[[-17   0  19]
 [-55  51 -31]
 [  9  -7  19]
 [  4   1   4]
 [  4  10   2]]
=>
[19 51  9]

[[ 51   5   0]
 [-20  -1 -12]
 [ 33   1  -2]
 [ -4   3 -35]
 [ 24  19 -19]]
=>
[ 0 -1 33]

[[ 35  22  20]
 [ 34  -6   4]
 [ 54   7 -24]]
=>
[20 -6 54]

[[-21 -39 -21 -13 -42]
 [-27  32  32 -24  12]
 [-24 -43  39   6  52]]
=>
[-42 -24  39]

[[  9  -3 -42   7]
 [-42 -19 -14  15]
 [ 36  11 -25  -4]
 [-36 -10  31   3]
 [-37 -13  13   7]]
=>
[  7 -14  11 -36]

[[47 20]
 [13  5]]
=>
[20 13]

[[-10  17]
 [-14   9]
 [-29   6]
 [  8  12]
 [-45  12]]
=>
[ 17 -14]

[[ 12  -4  -3 -26  -7]
 [ 48 -53 -51 -26  40]
 [ 15 -13  13 -32  38]]
=>
[ -7 -26  13]
---
[[  0   9   8   5  21]
 [ 23  21  16  27  21]
 [-43 -16 -13  17  10]
 [-14  23  15  33 -37]
 [  5  25  20  17  17]]
=>
[[  0   8  21]
 [ 23  16  21]
 [-43 -13  10]
 [-14  15 -37]
 [  5  20  17]]

[[-25 -26 -31 -33  -3]
 [-27  19 -16 -10  16]
 [ 24  22  33  33   3]
 [-28 -23 -30 -29 -16]
 [-19 -16 -22 -22 -11]
 [ 39  -2  10  15  20]
 [-33  36  -6   0 -17]
 [ 24  37  43  43 -28]
 [ 14   2  11  10  16]
 [-32  16 -17 -13   4]
 [ 14 -12  10   5   3]]
=>
[[-25 -31  -3]
 [-27 -16  16]
 [ 24  33   3]
 [-28 -30 -16]
 [-19 -22 -11]
 [ 39  10  20]
 [-33  -6 -17]
 [ 24  43 -28]
 [ 14  11  16]
 [-32 -17   4]
 [ 14  10   3]]

[[-13 -18 -25]
 [ 12  18 -39]
 [-32 -12 -40]
 [ 41   8 -24]]
=>
[[-13 -25]
 [ 12 -39]
 [-32 -40]
 [ 41 -24]]

[[ -2  14  16 -17  -2  -3  -8]
 [-12 -25  -4 -20 -14 -13  18]
 [-16 -20 -13 -19  -1   6  10]
 [-13   0 -14  -9   5  54  15]
 [ 17 -18 -50 -18  -2 -19  19]
 [ -6 -37 -25 -20   4   0 -13]
 [-11 -13  -9 -19  -4   9   9]]
=>
[[ -2  16  -2  -8]
 [-12  -4 -14  18]
 [-16 -13  -1  10]
 [-13 -14   5  15]
 [ 17 -50  -2  19]
 [ -6 -25   4 -13]
 [-11  -9  -4   9]]

[[ -6  -5  19   4  -2]
 [-22 -13  -1   0  23]
 [  8   8 -19   7  19]
 [-44  30  19 -32  27]
 [  8   2  -6  -7 -40]
 [ 16   5 -23   7 -12]
 [ 12  -8 -27  29   4]]
=>
[[ -6  19  -2]
 [-22  -1  23]
 [  8 -19  19]
 [-44  19  27]
 [  8  -6 -40]
 [ 16 -23 -12]
 [ 12 -27   4]]

[[ -5 -28   2  11   8 -17  14]
 [  9  20  -7  -7  10 -39  -9]
 [ 24 -15 -38   3   9  -3  34]
 [  9  14  -5   6  19  19 -17]
 [ -5  -5 -16 -26  17 -24  -1]
 [-15   1 -15  -1 -42   0  14]
 [ -3  -1   7  10  49  23 -16]
 [  0   2   1  -3  39  17  -1]
 [-28 -17  16 -33 -16  12  -1]
 [ 12   1 -23   4  20 -36 -17]
 [ 13 -20   3  16  10 -12  32]
 [-11  11  11  13 -10 -20  -8]]
=>
[[ -5   2   8  14]
 [  9  -7  10  -9]
 [ 24 -38   9  34]
 [  9  -5  19 -17]
 [ -5 -16  17  -1]
 [-15 -15 -42  14]
 [ -3   7  49 -16]
 [  0   1  39  -1]
 [-28  16 -16  -1]
 [ 12 -23  20 -17]
 [ 13   3  10  32]
 [-11  11 -10  -8]]

[[  5  14  12   2   8  -8 -11   7  -9  46   7  11 -10  10 -21]
 [  4  -3  19 -15 -22  -8  12  22   2  -4   9 -12 -17   1  -5]
 [  8 -11   0   4 -14  13  14  -2   8 -13  15  22  -8  -8 -18]
 [-20   0 -14  -4 -15   0 -33  -2  -8 -15 -11   4  20  -8  21]]
=>
[[  5  12   8 -11  -9   7 -10 -21]
 [  4  19 -22  12   2   9 -17  -5]
 [  8   0 -14  14   8  15  -8 -18]
 [-20 -14 -15 -33  -8 -11  20  21]]

[[ 11 -28  -7 -15  44  10  -5  26]
 [ -5 -13  29  16   1   7  26  -3]
 [-21  12 -13  32  -6   1  -7  15]]
=>
[[ 11  -7  44  -5]
 [ -5  29   1  26]
 [-21 -13  -6  -7]]
